Below is a small trained network, with its code and all its weights. Each question gives an input and a target symbol and asks what happens when units are switched off, that is, made to give their printed mean instead of their output.

import numpy as np


def w(rows, s, z=0):
    codes = np.array(rows[::2]) - 128.0
    scale = np.full(codes.shape[1], s)
    scale[-1] = z or s
    return codes * scale


def f(y):
    return np.maximum(y, 0)


def softmax(a):
    e = np.exp(a - a.max(-1, keepdims=True))
    return e / e.sum(-1, keepdims=True)


def log_softmax(a):
    a = a - a.max(-1, keepdims=True)
    return a - np.log(np.exp(a).sum(-1, keepdims=True))


def net(x, mask):
    ids = ['βγεζθμπσφ'.index(c) for c in x.split()]
    T = len(ids)
    res = E[ids] + P[:T]
    u = 0
    for l in range(3):
        q, k, v = (res @ M[l].T for M in (Q, K, V))
        z = softmax(np.where(np.tri(T) > 0, q @ k.T / 4**0.5, -1e9)) @ v
        res = res + np.where(mask[u], z, O[l][:, -1]) @ O[l][:, :-1]
        u += 1
        y = f(res @ A[l][:, :-1].T + A[l][:, -1])
        res = res + np.where(mask[u : u + 12], y, B[l][:, -1]) @ B[l][:, :-1]
        u += 12
    return log_softmax(res[-1] @ U[:, :-1].T + U[:, -1])


Q, K, V, O, A, B = {}, {}, {}, {}, {}, {}
E = w([
[222,137,157,109],'β',
[89,147,241,145],'γ',
[164,212,136,70],'ε',
[1,175,84,78],'ζ',
[145,248,81,107],'θ',
[7,92,59,174],'μ',
[134,11,176,78],'π',
[160,206,38,154],'σ',
[2,41,158,124],'φ',
],0.0061)
P = w([
[74,202,144,68],'0',
[181,88,153,243],'1',
[140,119,171,254],'2',
[188,129,98,147],'3',
[172,112,87,154],'4',
[174,114,104,129],'5',
[170,62,104,119],'6',
[152,99,115,131],'7',
[163,83,109,125],'8',
],0.0057)
Q[0] = w([
[136,254,112,180],'0.h0',
[15,79,198,104],'0.h0',
[204,74,120,142],'0.h0',
[64,205,138,101],'0.h0',
],0.0056)
K[0] = w([
[128,253,174,109],'0.h0',
[21,63,59,135],'0.h0',
[209,47,198,167],'0.h0',
[43,250,47,102],'0.h0',
],0.0049)
V[0] = w([
[112,209,150,35],'0.h0',
[166,160,9,166],'0.h0',
[188,168,245,85],'0.h0',
[255,87,163,149],'0.h0',
],0.0052)
O[0] = w([
[80,237,167,115,132],'0.h0',
[197,180,15,204,251],'0.h0',
[157,186,199,71,160],'0.h0',
[253,119,141,83,3],'0.h0',
],0.0056,0.00017)
A[0] = w([
[181,128,79,104,123],'0.n0',
[173,129,197,227,149],'0.n1',
[187,139,213,230,158],'0.n2',
[97,167,234,108,212],'0.n3',
[201,147,188,153,116],'0.n4',
[51,111,110,145,184],'0.n5',
[94,164,225,157,251],'0.n6',
[1,128,121,96,211],'0.n7',
[169,105,162,139,158],'0.n8',
[141,244,80,84,232],'0.n9',
[70,171,36,88,146],'0.n10',
[90,115,177,186,218],'0.n11',
],0.0062,0.0021)
B[0] = w([
[167,122,194,109,172],'0.n0',
[2,114,25,153,189],'0.n1',
[36,134,43,91,201],'0.n2',
[55,150,154,93,196],'0.n3',
[116,121,53,77,183],'0.n4',
[50,86,84,158,205],'0.n5',
[23,144,134,101,216],'0.n6',
[4,121,129,153,232],'0.n7',
[151,113,79,141,177],'0.n8',
[190,222,140,144,251],'0.n9',
[110,184,106,235,200],'0.n10',
[51,58,119,121,207],'0.n11',
],0.0056,0.0027)
Q[1] = w([
[34,146,74,100],'1.h0',
[229,112,182,147],'1.h0',
[168,142,205,123],'1.h0',
[254,130,151,126],'1.h0',
],0.0071)
K[1] = w([
[18,203,185,124],'1.h0',
[254,48,79,157],'1.h0',
[158,48,63,152],'1.h0',
[216,92,117,161],'1.h0',
],0.0068)
V[1] = w([
[107,199,254,13],'1.h0',
[187,70,236,43],'1.h0',
[189,69,5,172],'1.h0',
[92,67,72,240],'1.h0',
],0.0053)
O[1] = w([
[115,141,255,150,169],'1.h0',
[160,116,189,61,2],'1.h0',
[178,143,35,83,37],'1.h0',
[113,66,42,139,154],'1.h0',
],0.0066,0.0063)
A[1] = w([
[135,150,185,5,163],'1.n0',
[173,254,140,124,221],'1.n1',
[186,165,68,156,133],'1.n2',
[198,127,112,84,253],'1.n3',
[112,20,132,164,153],'1.n4',
[158,127,38,205,164],'1.n5',
[47,124,176,113,136],'1.n6',
[79,178,105,130,97],'1.n7',
[133,139,132,29,119],'1.n8',
[125,149,145,11,173],'1.n9',
[243,154,87,92,251],'1.n10',
[147,160,66,161,107],'1.n11',
],0.0061,0.0037)
B[1] = w([
[99,148,246,100,158],'1.n0',
[253,234,150,115,216],'1.n1',
[148,191,195,69,186],'1.n2',
[197,120,218,186,192],'1.n3',
[39,111,138,27,226],'1.n4',
[93,208,157,67,253],'1.n5',
[64,69,174,161,251],'1.n6',
[130,120,63,183,189],'1.n7',
[95,187,164,50,137],'1.n8',
[97,165,207,107,151],'1.n9',
[190,117,207,129,219],'1.n10',
[132,207,128,73,184],'1.n11',
],0.0049,0.0052)
Q[2] = w([
[242,123,106,165],'2.h0',
[223,122,38,4],'2.h0',
[216,106,155,1],'2.h0',
[203,129,214,151],'2.h0',
],0.0056)
K[2] = w([
[140,3,96,139],'2.h0',
[186,74,23,173],'2.h0',
[253,58,77,76],'2.h0',
[154,52,188,81],'2.h0',
],0.0047)
V[2] = w([
[116,144,126,255],'2.h0',
[113,55,190,39],'2.h0',
[204,242,111,152],'2.h0',
[44,46,86,225],'2.h0',
],0.0076)
O[2] = w([
[254,11,141,203,254],'2.h0',
[118,192,208,38,95],'2.h0',
[87,184,82,239,110],'2.h0',
[204,31,114,79,194],'2.h0',
],0.0071,0.0062)
A[2] = w([
[160,190,166,161,255],'2.n0',
[90,223,163,148,155],'2.n1',
[184,109,208,190,221],'2.n2',
[145,220,186,175,200],'2.n3',
[53,86,152,62,208],'2.n4',
[245,111,102,82,197],'2.n5',
[236,171,134,88,203],'2.n6',
[57,140,38,215,50],'2.n7',
[111,16,3,229,202],'2.n8',
[56,179,192,33,44],'2.n9',
[157,129,195,178,166],'2.n10',
[106,50,66,95,99],'2.n11',
],0.005,0.003)
B[2] = w([
[36,50,123,129,187],'2.n0',
[63,116,71,115,194],'2.n1',
[164,9,139,253,184],'2.n2',
[46,52,92,110,203],'2.n3',
[222,235,114,88,181],'2.n4',
[8,99,87,60,189],'2.n5',
[84,64,179,87,173],'2.n6',
[173,249,243,98,200],'2.n7',
[253,246,74,125,251],'2.n8',
[235,174,67,163,181],'2.n9',
[117,49,116,201,167],'2.n10',
[89,160,53,68,178],'2.n11',
],0.0045,0.014)
U = w([
[32,180,74,58,251],'β',
[217,113,232,146,69],'γ',
[68,48,149,183,166],'ε',
[184,49,114,168,39],'ζ',
[220,134,156,206,171],'θ',
[141,147,5,54,219],'μ',
[211,241,148,17,117],'π',
[220,235,88,128,107],'σ',
[82,56,125,54,4],'φ',
],0.003,0.0011)

Each question gives the input, a string of symbols that net reads in full, and the target symbol t.
The units are the heads (4 rows each of Q, K, V and O) and the neurons (one row each of A and B). Each row of codes is followed by its name. A weight is (code - 128) times the scale printed after its matrix; where a second scale follows, it is the last column's (O, A, B and U).
mask holds one flag per unit, layer by layer, with each layer's heads first. A switched-off unit (its flag False) gives its mean, the last column of its rows in O or B, instead of its output. The means were averaged over made-up inputs and are rounded, as every weight is.
A unit's drop is (log p(t) with every unit on - log p(t) with that unit switched off) / (log p(t) with every unit on - log p(t) with every unit switched off).
unit that matters most: the unit with the biggest drop
top k neurons: the k neurons with the biggest drops, biggest first
k most important neurons of layer l: the k neurons of layer l with the biggest drops, biggest first
drop when u is switched off: that unit's drop, to one decimal
input σ σ θ γ, target σ: top 2 neurons => [2.n8, 2.n7]
input φ θ β β ε σ μ, target φ: top neuron => [0.n7]
input ε γ π, target ε: top 4 neurons => [1.n1, 0.n9, 2.n8, 0.n3]
input ε ζ φ θ μ φ ζ φ, target ε: 2 most important neurons of layer 0 => [0.n3, 0.n9]
input β γ β μ, target β: top 2 neurons => [1.n1, 1.n0]
input μ σ θ γ β ζ γ, target μ: 3 most important neurons of layer 0 => [0.n7, 0.n10, 0.n5]
input σ π θ θ β ε ε ζ, target σ: top 3 neurons => [2.n8, 2.n7, 0.n10]
input ζ ζ φ γ β ζ π φ, target ζ: 2 most important neurons of layer 0 => [0.n10, 0.n7]
input σ γ ε μ ε γ, target σ: top 2 neurons => [2.n8, 0.n9]
input θ μ θ, target θ: 2 most important neurons of layer 0 => [0.n10, 0.n9]
input ε γ φ ε φ μ, target ε: top 2 neurons => [0.n3, 0.n9]
input π μ ζ, target π: 2 most important neurons of layer 2 => [2.n4, 2.n9]
input π β θ, target π: 2 most important neurons of layer 1 => [1.n0, 1.n6]
input γ π π ζ ε φ, target γ: unit that matters most => 1.h0
input π π γ, target π: top 2 neurons => [2.n4, 2.n9]
input ε μ φ, target ε: drop when 2.h0 is switched off => 0.3
input π ε σ θ μ μ, target π: drop when 0.n9 is switched off => 0.1
input μ β π, target μ: drop when 0.n10 is switched off => 0.1
input σ σ σ, target σ: drop when 2.n7 is switched off => 0.2
input π γ ζ β μ φ, target π: top neuron => [2.n4]
input σ ε μ, target σ: 2 most important neurons of layer 2 => [2.n8, 2.n7]
input φ π φ β μ γ π μ γ, target φ: 2 most important neurons of layer 2 => [2.n5, 2.n8]
